Here is a tiny trained network, its code and every weight. The questions are about switching its units off for an input and a class, where a switched-off unit gives its printed mean instead of its output.

import numpy as np


def w(rows, s, z=0):
    codes = np.array(rows[::2]) - 128.0
    scale = np.full(codes.shape[1], s)
    scale[-1] = z or s
    return codes * scale


def f(y):
    return np.maximum(y, 0)


def log_softmax(a):
    a = a - a.max(-1, keepdims=True)
    return a - np.log(np.exp(a).sum(-1, keepdims=True))


def net(x, mask):
    res = np.array(x, float).reshape(1, 4) / 4 @ E
    y = f(res @ A[0][:, :-1].T + A[0][:, -1])
    res = res + np.where(mask, y, B[0][:, -1]) @ B[0][:, :-1]
    return log_softmax(res[-1] @ U[:, :-1].T + U[:, -1])


A, B = {}, {}
E = w([
[252,140,140,95,198],'x0',
[127,126,130,126,128],'x1',
[44,199,129,85,213],'x2',
[150,216,123,57,47],'x3',
],0.011)
A[0] = w([
[83,168,129,117,173,158],'N0',
[8,124,126,163,60,60],'N1',
[161,76,57,144,88,129],'N2',
[125,175,109,69,94,84],'N3',
[97,119,183,127,109,69],'N4',
[123,186,80,86,70,58],'N5',
[60,191,112,111,194,119],'N6',
[169,75,151,154,73,86],'N7',
[99,61,140,189,183,101],'N8',
[100,91,87,124,192,84],'N9',
[77,149,53,118,55,72],'N10',
[177,89,107,167,57,104],'N11',
[111,83,104,168,175,92],'N12',
[87,159,137,128,182,83],'N13',
[227,105,139,82,188,6],'N14',
[122,71,156,205,154,105],'N15',
[155,193,156,74,41,71],'N16',
[106,77,104,195,191,90],'N17',
[163,97,138,205,47,179],'N18',
[154,100,130,148,108,89],'N19',
[65,165,130,104,176,154],'N20',
[88,97,110,118,117,51],'N21',
[50,105,129,179,97,34],'N22',
[134,175,139,103,75,79],'N23',
[99,108,158,168,61,41],'N24',
[132,108,154,186,189,39],'N25',
[207,157,169,103,175,2],'N26',
[135,159,118,61,92,73],'N27',
],0.013,0.0029)
B[0] = w([
[74,53,147,21,149,210],'N0',
[230,217,29,147,214,247],'N1',
[102,92,157,65,147,189],'N2',
[94,95,195,193,71,195],'N3',
[171,142,81,125,129,150],'N4',
[103,148,183,190,58,202],'N5',
[71,14,108,2,147,245],'N6',
[62,44,98,48,138,197],'N7',
[85,157,208,216,55,227],'N8',
[119,117,146,121,27,189],'N9',
[201,189,76,192,166,199],'N10',
[40,48,162,13,159,207],'N11',
[133,119,168,210,48,196],'N12',
[81,89,144,96,156,197],'N13',
[226,203,47,163,222,230],'N14',
[112,118,189,160,61,212],'N15',
[89,139,194,189,54,225],'N16',
[116,132,176,191,54,222],'N17',
[37,8,120,10,207,222],'N18',
[73,114,114,97,167,164],'N19',
[77,49,149,38,190,226],'N20',
[209,157,105,130,132,159],'N21',
[235,205,30,181,179,206],'N22',
[100,125,225,172,82,185],'N23',
[202,130,56,135,194,179],'N24',
[96,152,144,173,89,193],'N25',
[236,208,14,176,183,211],'N26',
[105,151,187,191,59,188],'N27',
],0.0071,0.012)
U = w([
[66,85,137,7,165,254],'0',
[101,152,199,242,28,119],'1',
[200,194,39,187,219,24],'2',
],0.013,0.00086)

Each question gives the input, the list of numbers given to net, and the class t.
The units are the neurons (one row each of A and B). Each row of codes is followed by its name. A weight is (code - 128) times the scale printed after its matrix; where a second scale follows, it is the last column's (A, B and U).
mask holds one flag per neuron, in row order. A switched-off neuron (its flag False) gives its mean, the last column of its row in B, instead of its output. The means were averaged over made-up inputs and are rounded, as every weight is.
A unit's drop is (log p(t) with every unit on - log p(t) with that unit switched off) / (log p(t) with every unit on - log p(t) with every unit switched off).
unit that matters most: the unit with the biggest drop
k most important neurons: the k neurons with the biggest drops, biggest first
drop when u is switched off: that unit's drop, to one decimal
input [-6,-4,5,2], class 2: 4 most important neurons : (N1, N10, N22, N18)
input [-5,-5,6,7], class 1: unit that matters most : N5
input [7,4,-8,-7], class 0: 2 most important neurons : (N18, N11)
input [-7,6,4,6], class 2: 2 most important neurons : (N1, N10)
input [-3,-8,2,2], class 2: 2 most important neurons : (N18, N11)
input [7,2,-7,5], class 0: 2 most important neurons : (N11, N18)
input [4,-2,-5,-6], class 1: 2 most important neurons : (N8, N6)
input [-6,-8,-7,-5], class 0: 2 most important neurons : (N18, N11)
input [8,-8,5,7], class 2: 2 most important neurons : (N26, N14)
input [-7,-7,3,6], class 2: 2 most important neurons : (N1, N10)
input [3,7,-1,-2], class 2: drop when N16 is switched off : 0.2
input [6,-6,-4,-7], class 1: drop when N8 is switched off : 0.1
